Here is a tiny trained network, its code and every weight. The questions are about switching its units off for an input and a target symbol, where a switched-off unit gives its printed mean instead of its output.

import numpy as np


def w(rows, s, z=0):
    codes = np.array(rows[::2]) - 128.0
    scale = np.full(codes.shape[1], s)
    scale[-1] = z or s
    return codes * scale


def f(y):
    return y / 2 * (1 + np.tanh(0.7978845608 * (y + 0.044715 * y**3)))


def softmax(a):
    e = np.exp(a - a.max(-1, keepdims=True))
    return e / e.sum(-1, keepdims=True)


def log_softmax(a):
    a = a - a.max(-1, keepdims=True)
    return a - np.log(np.exp(a).sum(-1, keepdims=True))


def net(x, mask):
    ids = ['ΞΠΦαβγδεζηθλμστψ'.index(c) for c in x.split()]
    T = len(ids)
    res = E[ids] + P[:T]
    u = 0
    for l in range(2):
        q, k, v = (res @ M[l].T for M in (Q, K, V))
        z = softmax(np.where(np.tri(T) > 0, q @ k.T / 4**0.5, -1e9)) @ v
        res = res + np.where(mask[u], z, O[l][:, -1]) @ O[l][:, :-1]
        u += 1
        y = f(res @ A[l][:, :-1].T + A[l][:, -1])
        res = res + np.where(mask[u : u + 8], y, B[l][:, -1]) @ B[l][:, :-1]
        u += 8
    return log_softmax(res[-1] @ U[:, :-1].T + U[:, -1])


Q, K, V, O, A, B = {}, {}, {}, {}, {}, {}
E = w([
[143,110,62],'Ξ',
[120,183,165],'Π',
[168,106,162],'Φ',
[147,111,165],'α',
[135,124,126],'β',
[107,164,68],'γ',
[130,157,54],'δ',
[74,97,109],'ε',
[141,126,146],'ζ',
[164,107,88],'η',
[131,122,93],'θ',
[124,169,119],'λ',
[138,106,140],'μ',
[168,93,109],'σ',
[61,88,5],'τ',
[134,127,109],'ψ',
],0.027)
P = w([
[175,195,34],'0',
[103,8,146],'1',
[108,8,147],'2',
[104,12,151],'3',
[116,27,141],'4',
[126,2,163],'5',
[112,48,142],'6',
[126,60,138],'7',
[122,99,135],'8',
[154,96,127],'9',
[145,137,128],'10',
[134,163,122],'11',
[139,150,124],'12',
[174,77,137],'13',
],0.0089)
Q[0] = w([
[122,13,80],'L0H0',
[254,187,237],'L0H0',
[77,210,63],'L0H0',
[71,186,62],'L0H0',
],0.0081)
K[0] = w([
[191,217,60],'L0H0',
[3,69,145],'L0H0',
[196,114,99],'L0H0',
[205,103,174],'L0H0',
],0.011)
V[0] = w([
[195,36,239],'L0H0',
[133,108,100],'L0H0',
[126,3,112],'L0H0',
[203,191,96],'L0H0',
],0.0079)
O[0] = w([
[206,12,174,3],'L0H0',
[158,181,142,180],'L0H0',
[216,47,68,205],'L0H0',
[190,132,254,159],'L0H0',
],0.0078,0.0057)
A[0] = w([
[104,233,66,205],'L0N0',
[44,54,111,217],'L0N1',
[136,77,78,102],'L0N2',
[144,76,128,146],'L0N3',
[188,165,241,254],'L0N4',
[122,52,98,157],'L0N5',
[17,116,247,181],'L0N6',
[124,127,212,100],'L0N7',
],0.011,0.0088)
B[0] = w([
[144,104,118,248],'L0N0',
[158,146,65,234],'L0N1',
[90,132,191,171],'L0N2',
[142,163,87,158],'L0N3',
[125,84,2,152],'L0N4',
[74,176,133,196],'L0N5',
[200,144,110,181],'L0N6',
[12,75,222,124],'L0N7',
],0.0081,0.011)
Q[1] = w([
[56,95,210],'L1H0',
[119,149,164],'L1H0',
[56,140,253],'L1H0',
[160,117,189],'L1H0',
],0.013)
K[1] = w([
[130,124,250],'L1H0',
[127,147,173],'L1H0',
[120,116,187],'L1H0',
[153,69,146],'L1H0',
],0.019)
V[1] = w([
[48,179,122],'L1H0',
[231,248,123],'L1H0',
[62,169,160],'L1H0',
[125,48,123],'L1H0',
],0.015)
O[1] = w([
[188,78,119,245],'L1H0',
[100,78,213,217],'L1H0',
[249,85,147,81],'L1H0',
[119,174,83,67],'L1H0',
],0.014,0.013)
A[1] = w([
[120,156,199,131],'L1N0',
[96,2,210,185],'L1N1',
[134,121,177,125],'L1N2',
[20,97,92,254],'L1N3',
[78,139,47,216],'L1N4',
[143,46,74,164],'L1N5',
[192,146,96,193],'L1N6',
[164,39,56,10],'L1N7',
],0.01,0.0071)
B[1] = w([
[89,61,49,154],'L1N0',
[154,181,85,253],'L1N1',
[22,124,8,155],'L1N2',
[202,181,110,201],'L1N3',
[177,46,254,195],'L1N4',
[64,160,185,208],'L1N5',
[37,114,189,176],'L1N6',
[122,165,115,201],'L1N7',
],0.0074,0.029)
U = w([
[142,182,84,135],'Ξ',
[139,173,88,120],'Π',
[124,141,130,98],'Φ',
[69,132,209,2],'α',
[168,210,132,47],'β',
[116,91,106,108],'γ',
[212,129,90,118],'δ',
[149,139,163,164],'ε',
[48,93,112,75],'ζ',
[158,142,159,153],'η',
[111,193,49,128],'θ',
[181,169,136,166],'λ',
[99,124,110,159],'μ',
[146,154,131,194],'σ',
[95,25,247,171],'τ',
[72,167,130,161],'ψ',
],0.013,0.0063)

Each question gives the input, a string of symbols that net reads in full, and the target symbol t.
The units are the heads (4 rows each of Q, K, V and O) and the neurons (one row each of A and B). Each row of codes is followed by its name. A weight is (code - 128) times the scale printed after its matrix; where a second scale follows, it is the last column's (O, A, B and U).
mask holds one flag per unit, layer by layer, with each layer's heads first. A switched-off unit (its flag False) gives its mean, the last column of its rows in O or B, instead of its output. The means were averaged over made-up inputs and are rounded, as every weight is.
A unit's drop is (log p(t) with every unit on - log p(t) with that unit switched off) / (log p(t) with every unit on - log p(t) with every unit switched off).
The circuit of an input: a set's keep is (log p(t) with only the set's units on - log p(t) with every unit switched off) / (log p(t) with every unit on - log p(t) with every unit switched off). Starting from the 12 units with the biggest drops (on a tie, the unit counted first), units are removed one at a time, each time the one whose removal leaves the highest keep (on an exact tie, the one counted first), for as long as the keep stays at least 0.8.
circuit, biggest first: the units of the circuit, biggest drop first
unit that matters most: the unit with the biggest drop
k most important neurons: the k neurons with the biggest drops, biggest first
k most important neurons of layer l: the k neurons of layer l with the biggest drops, biggest first
input σ σ β Π ε ε δ Φ ε δ γ λ λ, target α: circuit, biggest first : [L1H0 L0H0]
input λ α ζ, target ζ: 3 most important neurons : [L1N1 L1N2 L0N4]
input ε α σ σ β γ σ η Π β, target τ: 4 most important neurons : [L1N1 L1N3 L0N0 L0N6]
input σ Φ η ε γ ε ε γ ζ ε Φ, target α: circuit, biggest first : [L1H0 L1N4 L0H0]
input λ ε β σ, target ζ: 3 most important neurons : [L1N1 L1N2 L1N4]
input ε ε ε Φ β η ε α λ β ε ε, target τ: circuit, biggest first : [L0H0]
input γ α ε δ Ξ Ξ δ λ ζ, target δ: 3 most important neurons of layer 1 : [L1N1 L1N6 L1N4]
input ε Φ δ α η, target τ: circuit, biggest first : [L1H0 L1N3 L0H0 L1N6]
input σ μ η Ξ Φ ε λ η ε γ Φ γ Ξ, target α: 2 most important neurons : [L1N4 L0N4]
input Ξ α ε γ η ε ψ δ η, target θ: 3 most important neurons : [L1N4 L1N1 L0N0]
input η α Ξ γ γ η Ξ σ, target ψ: 2 most important neurons of layer 0 : [L0N4 L0N7]
input ε β δ ε η σ ε ψ, target τ: 4 most important neurons of layer 1 : [L1N1 L1N3 L1N2 L1N6]
input γ γ δ ε ψ, target δ: circuit, biggest first : [L1N1 L0H0 L1H0]
input η δ Φ α λ ε Φ, target ψ: unit that matters most : L0H0
input η Ξ μ ε γ, target ψ: circuit, biggest first : [L1H0 L1N3]
input Ξ ε ε Φ Ξ σ γ τ θ, target τ: 4 most important neurons : [L1N1 L1N6 L1N3 L0N1]
input Φ λ ε ε, target β: 3 most important neurons of layer 0 : [L0N4 L0N6 L0N1]
input γ α Φ ε η ε δ Φ Ξ ζ Π, target δ: 2 most important neurons : [L1N1 L0N7]
input ε η λ ε Φ μ ε Φ ε λ Ξ ε, target τ: 4 most important neurons : [L1N1 L0N6 L0N0 L1N3]
input Φ Φ γ, target β: unit that matters most : L1N3
input Φ ε θ β ε Π, target β: 3 most important neurons : [L1N3 L1N4 L0N4]
input σ α σ, target α: 4 most important neurons : [L1N4 L0N4 L1N3 L1N1]
input η β Ξ σ ε ε ε ψ, target ψ: 2 most important neurons of layer 0 : [L0N4 L0N5]
